Below is a small trained network, with its code and all its weights. Each question gives an input and a class and asks what happens when units are switched off, that is, made to give their printed mean instead of their output.

import numpy as np


def w(rows, s, z=0):
    codes = np.array(rows[::2]) - 128.0
    scale = np.full(codes.shape[1], s)
    scale[-1] = z or s
    return codes * scale


def norm(h):
    return h / np.sqrt((h * h).mean(-1, keepdims=True) + 1e-5)


def f(y):
    return y / 2 * (1 + np.tanh(0.7978845608 * (y + 0.044715 * y**3)))


def log_softmax(a):
    a = a - a.max(-1, keepdims=True)
    return a - np.log(np.exp(a).sum(-1, keepdims=True))


def net(x, mask):
    res = np.array(x, float).reshape(1, 8) / 4 @ E
    u = 0
    for l in range(4):
        y = f(norm(res) @ A[l][:, :-1].T + A[l][:, -1])
        res = res + np.where(mask[u : u + 5], y, B[l][:, -1]) @ B[l][:, :-1]
        u += 5
    return log_softmax(norm(res)[-1] @ U[:, :-1].T + U[:, -1])


A, B = {}, {}
E = w([
[83,199,108,150,173,107],'x0',
[159,134,171,132,82,86],'x1',
[3,159,101,86,158,137],'x2',
[115,145,127,184,82,78],'x3',
[125,139,103,95,94,92],'x4',
[81,35,156,184,117,88],'x5',
[123,140,53,150,146,130],'x6',
[123,120,138,151,32,166],'x7',
],0.0051)
A[0] = w([
[48,238,213,148,175,72,2],'L0N0',
[151,160,174,53,99,246,6],'L0N1',
[78,57,197,253,48,110,148],'L0N2',
[140,119,4,179,71,157,161],'L0N3',
[154,181,169,47,52,119,166],'L0N4',
],0.0062,0.00077)
B[0] = w([
[148,135,126,59,108,1,212],'L0N0',
[130,217,163,195,180,81,193],'L0N1',
[198,57,140,200,104,187,252],'L0N2',
[242,157,108,68,31,46,183],'L0N3',
[139,120,148,206,110,156,187],'L0N4',
],0.007,0.0034)
A[1] = w([
[47,56,146,88,196,154,66],'L1N0',
[217,161,107,97,232,170,87],'L1N1',
[136,77,193,87,149,101,79],'L1N2',
[121,145,2,88,92,125,6],'L1N3',
[89,170,59,115,97,113,45],'L1N4',
],0.0081,0.0011)
B[1] = w([
[76,104,69,50,3,146,193],'L1N0',
[99,136,108,247,250,170,251],'L1N1',
[125,96,173,114,161,57,156],'L1N2',
[103,192,120,160,122,46,200],'L1N3',
[171,146,96,106,107,85,182],'L1N4',
],0.0078,0.0033)
A[2] = w([
[130,229,14,133,140,74,173],'L2N0',
[178,12,110,246,2,180,100],'L2N1',
[240,141,30,152,112,32,7],'L2N2',
[180,54,202,119,70,32,81],'L2N3',
[115,181,198,85,91,161,45],'L2N4',
],0.0069,0.0011)
B[2] = w([
[130,128,45,129,79,84,220],'L2N0',
[187,114,175,201,37,104,255],'L2N1',
[1,112,95,120,153,172,196],'L2N2',
[183,141,198,149,158,119,192],'L2N3',
[94,98,81,188,124,143,123],'L2N4',
],0.009,0.007)
A[3] = w([
[81,127,229,84,192,132,57],'L3N0',
[113,73,132,22,52,254,3],'L3N1',
[66,133,99,41,193,146,57],'L3N2',
[186,171,172,221,51,168,194],'L3N3',
[168,137,108,182,172,145,139],'L3N4',
],0.0075,0.0013)
B[3] = w([
[151,116,105,102,133,28,127],'L3N0',
[77,62,107,101,141,254,133],'L3N1',
[162,160,133,175,42,131,159],'L3N2',
[114,20,88,151,69,131,253],'L3N3',
[143,108,76,118,143,133,163],'L3N4',
],0.0095,0.0065)
U = w([
[146,131,232,77,192,34,135],'0',
[75,65,101,78,106,190,105],'1',
[153,173,161,87,140,148,2],'2',
[81,169,182,98,135,202,2],'3',
[201,41,189,238,25,114,176],'4',
[50,225,18,103,70,37,174],'5',
[160,196,91,221,254,170,181],'6',
],0.0087,0.0052)

Each question gives the input, the list of numbers given to net, and the class t.
The units are the neurons (one row each of A and B). Each row of codes is followed by its name. A weight is (code - 128) times the scale printed after its matrix; where a second scale follows, it is the last column's (A, B and U).
mask holds one flag per neuron, layer by layer. A switched-off neuron (its flag False) gives its mean, the last column of its row in B, instead of its output. The means were averaged over made-up inputs and are rounded, as every weight is.
A unit's drop is (log p(t) with every unit on - log p(t) with that unit switched off) / (log p(t) with every unit on - log p(t) with every unit switched off).
The circuit of an input: a set's keep is (log p(t) with only the set's units on - log p(t) with every unit switched off) / (log p(t) with every unit on - log p(t) with every unit switched off). Starting from the 12 units with the biggest drops (on a tie, the unit counted first), units are removed one at a time, each time the one whose removal leaves the highest keep (on an exact tie, the one counted first), for as long as the keep stays at least 0.8.
circuit, biggest first: the units of the circuit, biggest drop first
unit that matters most: the unit with the biggest drop
k most important neurons: the k neurons with the biggest drops, biggest first
top k neurons in layer l: the k neurons of layer l with the biggest drops, biggest first
input [-4,1,6,-4,-5,1,-2,-3], class 1: 2 most important neurons => (L1N0; L3N1)
input [8,0,-7,-6,-6,-5,-6,-7], class 6: circuit, biggest first => (L1N1)
input [-2,-1,4,-5,-6,0,-1,3], class 3: 2 most important neurons => (L1N0; L0N3)
input [-3,-7,6,-8,-6,1,-3,6], class 3: circuit, biggest first => (L3N3; L2N1)
input [7,0,-7,0,7,-2,-6,-2], class 0: top 4 neurons in layer 1 => (L1N3; L1N4; L1N0; L1N1)
input [4,7,3,7,6,3,-7,-2], class 0: circuit, biggest first => (L0N0; L2N1; L2N3)
input [-6,-8,6,-8,1,-1,-5,-5], class 3: circuit, biggest first => (L3N3; L2N0)
input [8,-7,-3,0,0,6,-2,-3], class 0: 2 most important neurons => (L0N0; L1N1)
input [-7,4,8,6,-2,-8,5,8], class 5: circuit, biggest first => (L0N2; L2N1)
input [0,8,-6,-4,-2,-2,-5,-5], class 6: circuit, biggest first => (L2N1; L1N1; L0N2; L0N3)
input [-7,-2,-3,-3,8,6,-3,-7], class 0: circuit, biggest first => (L1N2; L3N3; L2N1)
input [-2,-8,-3,0,1,-7,6,1], class 5: 2 most important neurons => (L0N3; L2N0)
input [7,4,-2,2,-1,-6,-7,2], class 5: 4 most important neurons => (L0N2; L2N1; L0N0; L0N1)
input [4,0,-2,6,2,-6,-5,0], class 5: circuit, biggest first => (L2N1)
input [8,-2,-8,5,-6,1,3,-3], class 6: top 2 neurons in layer 2 => (L2N1; L2N2)
input [-3,-4,7,-5,-1,-7,-5,-1], class 6: 2 most important neurons => (L0N1; L1N1)
input [-2,-4,-6,1,5,-3,8,6], class 5: 3 most important neurons => (L0N2; L2N2; L1N3)
input [1,-4,-2,8,-2,-6,3,-7], class 5: top 2 neurons in layer 2 => (L2N0; L2N3)
input [7,5,-2,2,3,1,-5,-1], class 0: 2 most important neurons => (L0N0; L2N1)
input [-2,-7,-2,-5,-7,-1,-1,-4], class 6: unit that matters most => L1N1
input [1,-6,1,-2,1,2,0,0], class 5: top 2 neurons in layer 0 => (L0N2; L0N4)
input [6,6,1,1,-7,3,2,-8], class 5: 3 most important neurons => (L0N2; L2N1; L0N4)
input [-1,2,-4,1,2,1,2,-7], class 6: 2 most important neurons => (L1N1; L0N0)
input [0,-4,3,1,-1,-4,-5,-5], class 5: 2 most important neurons => (L0N2; L0N0)
